Below are the code and all the weights of a small trained network. Each question names an input and a target symbol and asks about switching units off, where a switched-off unit gives its printed mean instead of its output.

import numpy as np


def w(rows, s, z=0):
    codes = np.array(rows[::2]) - 128.0
    scale = np.full(codes.shape[1], s)
    scale[-1] = z or s
    return codes * scale


def f(y):
    return np.maximum(y, 0)


def softmax(a):
    e = np.exp(a - a.max(-1, keepdims=True))
    return e / e.sum(-1, keepdims=True)


def log_softmax(a):
    a = a - a.max(-1, keepdims=True)
    return a - np.log(np.exp(a).sum(-1, keepdims=True))


def net(x, mask):
    ids = ['αβγδεηξτω'.index(c) for c in x.split()]
    T = len(ids)
    res = E[ids] + P[:T]
    q, k, v = (res @ M[0].T for M in (Q, K, V))
    z = softmax(np.where(np.tri(T) > 0, q @ k.T / 4**0.5, -1e9)) @ v
    res = res + np.where(mask[0], z, O[0][:, -1]) @ O[0][:, :-1]
    y = f(res @ A[0][:, :-1].T + A[0][:, -1])
    res = res + np.where(mask[1:9], y, B[0][:, -1]) @ B[0][:, :-1]
    return log_softmax(res[-1] @ U[:, :-1].T + U[:, -1])


Q, K, V, O, A, B = {}, {}, {}, {}, {}, {}
E = w([
[149,108,120],'α',
[153,130,140],'β',
[4,59,198],'γ',
[143,118,127],'δ',
[149,123,128],'ε',
[153,108,138],'η',
[125,103,90],'ξ',
[160,123,146],'τ',
[150,60,100],'ω',
],0.025)
P = w([
[248,147,166],'0',
[140,178,30],'1',
[142,180,64],'2',
[137,140,30],'3',
[152,146,144],'4',
[158,104,122],'5',
[158,100,135],'6',
[154,74,106],'7',
[152,72,109],'8',
[152,63,107],'9',
[153,56,105],'10',
[161,43,113],'11',
],0.011)
Q[0] = w([
[2,167,115],'h0',
[108,112,203],'h0',
[109,108,104],'h0',
[119,128,160],'h0',
],0.0061)
K[0] = w([
[219,127,151],'h0',
[109,185,1],'h0',
[99,168,80],'h0',
[191,158,95],'h0',
],0.0086)
V[0] = w([
[172,240,2],'h0',
[96,189,163],'h0',
[35,167,38],'h0',
[154,143,236],'h0',
],0.0086)
O[0] = w([
[255,43,123,66],'h0',
[126,114,147,4],'h0',
[41,45,157,73],'h0',
[102,181,187,59],'h0',
],0.012,0.0041)
A[0] = w([
[233,128,116,15],'n0',
[233,76,221,101],'n1',
[208,195,96,124],'n2',
[158,73,77,212],'n3',
[193,78,150,8],'n4',
[1,25,35,115],'n5',
[83,47,183,140],'n6',
[16,129,207,128],'n7',
],0.0095,0.011)
B[0] = w([
[2,133,76,171],'n0',
[132,172,19,181],'n1',
[30,40,49,183],'n2',
[118,222,185,254],'n3',
[32,106,85,141],'n4',
[220,169,199,227],'n5',
[29,166,142,168],'n6',
[211,38,52,187],'n7',
],0.0058,0.014)
U = w([
[118,76,15,185],'α',
[195,31,76,235],'β',
[244,132,110,124],'γ',
[254,150,144,99],'δ',
[9,217,134,55],'ε',
[141,171,156,63],'η',
[130,145,121,3],'ξ',
[156,192,186,124],'τ',
[139,186,156,86],'ω',
],0.0093,0.0062)

Each question gives the input, a string of symbols that net reads in full, and the target symbol t.
The units are the heads (4 rows each of Q, K, V and O) and the neurons (one row each of A and B). Each row of codes is followed by its name. A weight is (code - 128) times the scale printed after its matrix; where a second scale follows, it is the last column's (O, A, B and U).
mask holds one flag per unit, heads first, then neurons. A switched-off unit (its flag False) gives its mean, the last column of its rows in O or B, instead of its output. The means were averaged over made-up inputs and are rounded, as every weight is.
A unit's drop is (log p(t) with every unit on - log p(t) with that unit switched off) / (log p(t) with every unit on - log p(t) with every unit switched off).
The circuit of an input: a set's keep is (log p(t) with only the set's units on - log p(t) with every unit switched off) / (log p(t) with every unit on - log p(t) with every unit switched off). Starting from all 9 units, units are removed one at a time, each time the one whose removal leaves the highest keep (on an exact tie, the one counted first), for as long as the keep stays at least 0.8.
circuit, biggest first: the units of the circuit, biggest drop first
top k neurons: the k neurons with the biggest drops, biggest first
drop of u: that unit's drop, to one decimal
input α ε β β δ ξ η η ω τ, target α: circuit, biggest first -> n5
input ξ ξ ε, target α: circuit, biggest first -> h0; n5; n0; n1
input τ ξ ω η α, target α: circuit, biggest first -> h0; n5; n1; n0
input β ω ξ ξ ε, target α: circuit, biggest first -> h0; n5; n1; n0
input η ω β, target α: top 2 neurons -> n2; n5
input α ξ ξ ω δ, target α: top 2 neurons -> n5; n1
input ω ε δ, target α: top 3 neurons -> n2; n5; n0
input γ α ξ β, target ε: drop of n3 -> -0.2
input ξ ω ξ ξ α, target α: drop of n5 -> 0.4
input γ ξ ω α ε β ξ η γ, target β: drop of n7 -> 0.6
input γ β τ, target ε: drop of n6 -> -0.1
